Below is a small trained network, with its code and all its weights. Each question gives an input and a class and asks what happens when units are switched off, that is, made to give their printed mean instead of their output.

import numpy as np


def w(rows, s, z=0):
    codes = np.array(rows[::2]) - 128.0
    scale = np.full(codes.shape[1], s)
    scale[-1] = z or s
    return codes * scale


def norm(h):
    return h / np.sqrt((h * h).mean(-1, keepdims=True) + 1e-5)


def f(y):
    return y / 2 * (1 + np.tanh(0.7978845608 * (y + 0.044715 * y**3)))


def log_softmax(a):
    a = a - a.max(-1, keepdims=True)
    return a - np.log(np.exp(a).sum(-1, keepdims=True))


def net(x, mask):
    res = np.array(x, float).reshape(1, 7) / 4 @ E
    u = 0
    for l in range(4):
        y = f(norm(res) @ A[l][:, :-1].T + A[l][:, -1])
        res = res + np.where(mask[u : u + 8], y, B[l][:, -1]) @ B[l][:, :-1]
        u += 8
    return log_softmax(norm(res)[-1] @ U[:, :-1].T + U[:, -1])


A, B = {}, {}
E = w([
[115,2,177],'x0',
[148,64,157],'x1',
[35,161,235],'x2',
[243,190,253],'x3',
[26,176,124],'x4',
[154,177,148],'x5',
[154,208,99],'x6',
],0.005)
A[0] = w([
[69,75,194,98],'L0N0',
[131,114,123,159],'L0N1',
[10,108,81,156],'L0N2',
[126,158,152,78],'L0N3',
[205,129,196,162],'L0N4',
[133,108,101,255],'L0N5',
[94,143,89,199],'L0N6',
[144,167,54,79],'L0N7',
],0.011,0.0053)
B[0] = w([
[73,66,253,169],'L0N0',
[127,77,109,148],'L0N1',
[28,65,22,253],'L0N2',
[123,145,124,121],'L0N3',
[54,119,72,212],'L0N4',
[109,88,57,241],'L0N5',
[130,91,21,211],'L0N6',
[39,120,159,172],'L0N7',
],0.0064,0.005)
A[1] = w([
[67,61,97,135],'L1N0',
[91,77,127,102],'L1N1',
[48,171,196,83],'L1N2',
[198,166,195,8],'L1N3',
[221,255,160,93],'L1N4',
[159,88,123,57],'L1N5',
[20,164,133,137],'L1N6',
[115,137,129,92],'L1N7',
],0.0065,0.0018)
B[1] = w([
[117,134,78,253],'L1N0',
[134,174,63,169],'L1N1',
[81,126,3,152],'L1N2',
[68,170,69,111],'L1N3',
[69,87,224,192],'L1N4',
[185,107,115,114],'L1N5',
[93,76,39,210],'L1N6',
[109,135,147,121],'L1N7',
],0.0052,0.0027)
A[2] = w([
[186,139,222,252],'L2N0',
[56,122,144,158],'L2N1',
[189,222,175,75],'L2N2',
[248,49,83,113],'L2N3',
[101,229,101,121],'L2N4',
[146,168,127,43],'L2N5',
[138,162,134,33],'L2N6',
[156,254,243,213],'L2N7',
],0.0062,0.0032)
B[2] = w([
[142,145,3,180],'L2N0',
[185,115,36,222],'L2N1',
[37,164,179,126],'L2N2',
[213,38,165,195],'L2N3',
[129,87,89,193],'L2N4',
[54,138,225,76],'L2N5',
[91,143,222,71],'L2N6',
[70,113,6,250],'L2N7',
],0.0062,0.0021)
A[3] = w([
[112,50,89,217],'L3N0',
[75,110,128,93],'L3N1',
[151,127,167,122],'L3N2',
[77,83,91,198],'L3N3',
[148,148,92,251],'L3N4',
[101,255,71,255],'L3N5',
[67,47,123,118],'L3N6',
[110,54,170,152],'L3N7',
],0.015,0.0035)
B[3] = w([
[180,209,125,252],'L3N0',
[164,155,114,157],'L3N1',
[135,169,2,117],'L3N2',
[133,153,184,245],'L3N3',
[132,87,225,186],'L3N4',
[132,33,190,240],'L3N5',
[115,234,124,208],'L3N6',
[114,236,182,155],'L3N7',
],0.0086,0.011)
U = w([
[249,114,95,44],'0',
[119,192,174,112],'1',
[111,186,132,254],'2',
[84,40,185,211],'3',
[52,112,17,106],'4',
[181,137,145,111],'5',
],0.021,0.0024)

Each question gives the input, the list of numbers given to net, and the class t.
The units are the neurons (one row each of A and B). Each row of codes is followed by its name. A weight is (code - 128) times the scale printed after its matrix; where a second scale follows, it is the last column's (A, B and U).
mask holds one flag per neuron, layer by layer. A switched-off neuron (its flag False) gives its mean, the last column of its row in B, instead of its output. The means were averaged over made-up inputs and are rounded, as every weight is.
A unit's drop is (log p(t) with every unit on - log p(t) with that unit switched off) / (log p(t) with every unit on - log p(t) with every unit switched off).
The circuit of an input: a set's keep is (log p(t) with only the set's units on - log p(t) with every unit switched off) / (log p(t) with every unit on - log p(t) with every unit switched off). Starting from the 12 units with the biggest drops (on a tie, the unit counted first), units are removed one at a time, each time the one whose removal leaves the highest keep (on an exact tie, the one counted first), for as long as the keep stays at least 0.8.
circuit, biggest first: the units of the circuit, biggest drop first
unit that matters most: the unit with the biggest drop
top k neurons: the k neurons with the biggest drops, biggest first
top k neurons in layer l: the k neurons of layer l with the biggest drops, biggest first
drop of u: that unit's drop, to one decimal
input [-8,-4,3,0,3,-6,-7], class 4: circuit, biggest first => (L0N2)
input [6,1,8,-7,0,-3,6], class 2: top 2 neurons in layer 2 => (L2N7; L2N0)
input [-3,-6,7,-1,7,0,7], class 3: circuit, biggest first => (L3N5; L3N0)
input [4,-2,-1,-7,-4,7,-4], class 2: top 2 neurons in layer 3 => (L3N0; L3N6)
input [2,7,4,-3,7,1,-2], class 1: top 2 neurons in layer 0 => (L0N0; L0N4)
input [2,5,-5,-1,2,-8,-8], class 1: top 2 neurons in layer 3 => (L3N7; L3N6)
input [-2,3,-7,2,7,-4,1], class 0: top 3 neurons => (L3N7; L0N0; L1N4)
input [2,0,8,3,-2,-3,1], class 2: top 3 neurons in layer 3 => (L3N5; L3N4; L3N6)
input [7,2,-8,-2,-1,1,-5], class 0: drop of L2N3 => 0.1
input [2,4,5,-6,-2,3,-6], class 1: drop of L0N0 => 0.1
input [-6,-1,8,6,-2,-2,5], class 3: drop of L3N5 => 0.2
input [7,-5,5,-5,4,0,-4], class 2: top 2 neurons in layer 0 => (L0N0; L0N4)
input [3,3,-7,0,8,-7,-6], class 1: top 2 neurons in layer 0 => (L0N4; L0N0)
input [-5,8,-2,-7,-5,-1,4], class 0: unit that matters most => L0N4
